Below are the code and all the weights of a small trained network. Each question names an input and a class and asks about switching units off, where a switched-off unit gives its printed mean instead of its output.

import numpy as np


def w(rows, s, z=0):
    codes = np.array(rows[::2]) - 128.0
    scale = np.full(codes.shape[1], s)
    scale[-1] = z or s
    return codes * scale


def norm(h):
    return h / np.sqrt((h * h).mean(-1, keepdims=True) + 1e-5)


def f(y):
    return np.maximum(y, 0)


def log_softmax(a):
    a = a - a.max(-1, keepdims=True)
    return a - np.log(np.exp(a).sum(-1, keepdims=True))


def net(x, mask):
    res = np.array(x, float).reshape(1, 2) / 4 @ E
    u = 0
    for l in range(3):
        y = f(norm(res) @ A[l][:, :-1].T + A[l][:, -1])
        res = res + np.where(mask[u : u + 7], y, B[l][:, -1]) @ B[l][:, :-1]
        u += 7
    return log_softmax(norm(res)[-1] @ U[:, :-1].T + U[:, -1])


A, B = {}, {}
E = w([
[104,59,186,174,141,56,254,124],'x0',
[185,239,102,129,131,33,151,121],'x1',
],0.0091)
A[0] = w([
[83,109,177,172,120,109,174,104,80],'0.n1',
[80,107,153,159,111,111,190,132,174],'0.n2',
[240,219,214,217,151,116,162,108,46],'0.n3',
[113,121,136,52,69,109,183,103,9],'0.n4',
[135,211,167,159,157,100,123,97,104],'0.n5',
[75,202,1,33,65,123,72,161,97],'0.n6',
[49,124,102,165,109,212,121,165,158],'0.n7',
],0.0059,0.013)
B[0] = w([
[137,154,162,154,161,169,129,205,160],'0.n1',
[133,183,82,89,117,186,133,143,253],'0.n2',
[89,192,2,156,73,162,150,153,147],'0.n3',
[174,180,29,176,181,134,74,49,128],'0.n4',
[127,155,128,83,100,118,178,146,162],'0.n5',
[58,160,78,172,162,137,101,169,223],'0.n6',
[167,157,131,138,124,38,78,101,225],'0.n7',
],0.0091,0.0063)
A[1] = w([
[89,61,154,182,144,100,220,138,86],'1.n1',
[101,2,164,116,91,182,99,121,97],'1.n2',
[99,164,115,61,101,203,163,146,150],'1.n3',
[110,34,188,151,130,165,102,123,60],'1.n4',
[142,114,126,187,161,89,158,128,146],'1.n5',
[86,136,107,190,146,61,106,131,132],'1.n6',
[210,114,160,113,97,75,94,71,2],'1.n7',
],0.012,0.0064)
B[1] = w([
[8,210,70,185,74,165,69,138,220],'1.n1',
[219,188,187,34,108,95,118,189,214],'1.n2',
[131,38,140,132,127,169,122,62,254],'1.n3',
[185,89,166,108,126,73,168,98,183],'1.n4',
[146,166,80,154,153,167,79,132,166],'1.n5',
[170,73,144,141,112,93,164,106,195],'1.n6',
[140,79,112,192,121,82,156,94,135],'1.n7',
],0.013,0.0077)
A[2] = w([
[71,152,71,96,111,203,54,142,67],'2.n1',
[5,164,147,139,52,142,196,143,58],'2.n2',
[194,194,141,66,104,74,178,144,91],'2.n3',
[106,24,169,198,102,51,164,117,93],'2.n4',
[208,184,121,89,113,64,185,128,51],'2.n5',
[153,120,205,70,180,101,149,162,153],'2.n6',
[107,61,202,113,110,80,161,156,5],'2.n7',
],0.014,0.011)
B[2] = w([
[40,190,50,227,181,133,173,125,255],'2.n1',
[110,190,75,234,212,221,89,166,196],'2.n2',
[171,70,225,79,57,125,81,186,217],'2.n3',
[115,52,86,66,146,200,210,30,161],'2.n4',
[187,87,188,21,7,33,68,200,204],'2.n5',
[124,52,137,110,114,101,115,163,178],'2.n6',
[229,101,120,48,69,2,95,100,131],'2.n7',
],0.014,0.0099)
U = w([
[51,222,39,204,200,226,75,226,48],'0',
[250,72,201,25,46,39,48,214,254],'1',
[196,13,75,83,213,156,213,61,111],'2',
],0.014,0.0035)

Each question gives the input, the list of numbers given to net, and the class t.
The units are the neurons (one row each of A and B). Each row of codes is followed by its name. A weight is (code - 128) times the scale printed after its matrix; where a second scale follows, it is the last column's (A, B and U).
mask holds one flag per neuron, layer by layer. A switched-off neuron (its flag False) gives its mean, the last column of its row in B, instead of its output. The means were averaged over made-up inputs and are rounded, as every weight is.
A unit's drop is (log p(t) with every unit on - log p(t) with that unit switched off) / (log p(t) with every unit on - log p(t) with every unit switched off).
The circuit of an input: a set's keep is (log p(t) with only the set's units on - log p(t) with every unit switched off) / (log p(t) with every unit on - log p(t) with every unit switched off). Starting from the 12 units with the biggest drops (on a tie, the unit counted first), units are removed one at a time, each time the one whose removal leaves the highest keep (on an exact tie, the one counted first), for as long as the keep stays at least 0.8.
units of the circuit, in order: the units of the circuit, biggest drop first
most important unit: the unit with the biggest drop
k most important neurons: the k neurons with the biggest drops, biggest first
k most important neurons of layer l: the k neurons of layer l with the biggest drops, biggest first
drop when u is switched off: that unit's drop, to one decimal
input [3,-7], class 1: units of the circuit, in order : [1.n2]
input [0,-2], class 2: 2 most important neurons : [1.n7 1.n2]
input [-5,6], class 1: 4 most important neurons : [0.n2 1.n1 1.n6 1.n5]
input [1,-1], class 2: 2 most important neurons of layer 1 : [1.n3 1.n1]
input [6,-6], class 0: 4 most important neurons : [1.n1 2.n2 1.n6 0.n1]
input [-7,8], class 1: 3 most important neurons of layer 1 : [1.n1 1.n6 1.n5]
input [1,1], class 2: 2 most important neurons : [1.n3 1.n1]
input [-2,-1], class 2: 2 most important neurons of layer 1 : [1.n2 1.n6]
input [-2,0], class 2: 4 most important neurons : [1.n2 1.n6 0.n2 0.n6]
input [-6,-7], class 1: 2 most important neurons of layer 1 : [1.n2 1.n1]
input [2,3], class 2: 3 most important neurons : [1.n3 0.n7 1.n2]
input [1,-2], class 2: 3 most important neurons : [1.n1 1.n2 1.n3]
input [-3,1], class 2: 2 most important neurons : [1.n2 0.n6]
input [2,-2], class 2: most important unit : 0.n2
input [-2,2], class 2: 2 most important neurons of layer 0 : [0.n7 0.n2]
input [-2,1], class 2: 3 most important neurons : [1.n2 1.n6 1.n1]
input [2,-4], class 1: 2 most important neurons : [1.n2 0.n6]
input [4,-8], class 1: drop when 1.n2 is switched off : 8.6
input [8,-2], class 0: drop when 2.n4 is switched off : 0.0
input [0,-4], class 1: drop when 0.n6 is switched off : 0.7
input [6,-4], class 0: units of the circuit, in order : [1.n1]
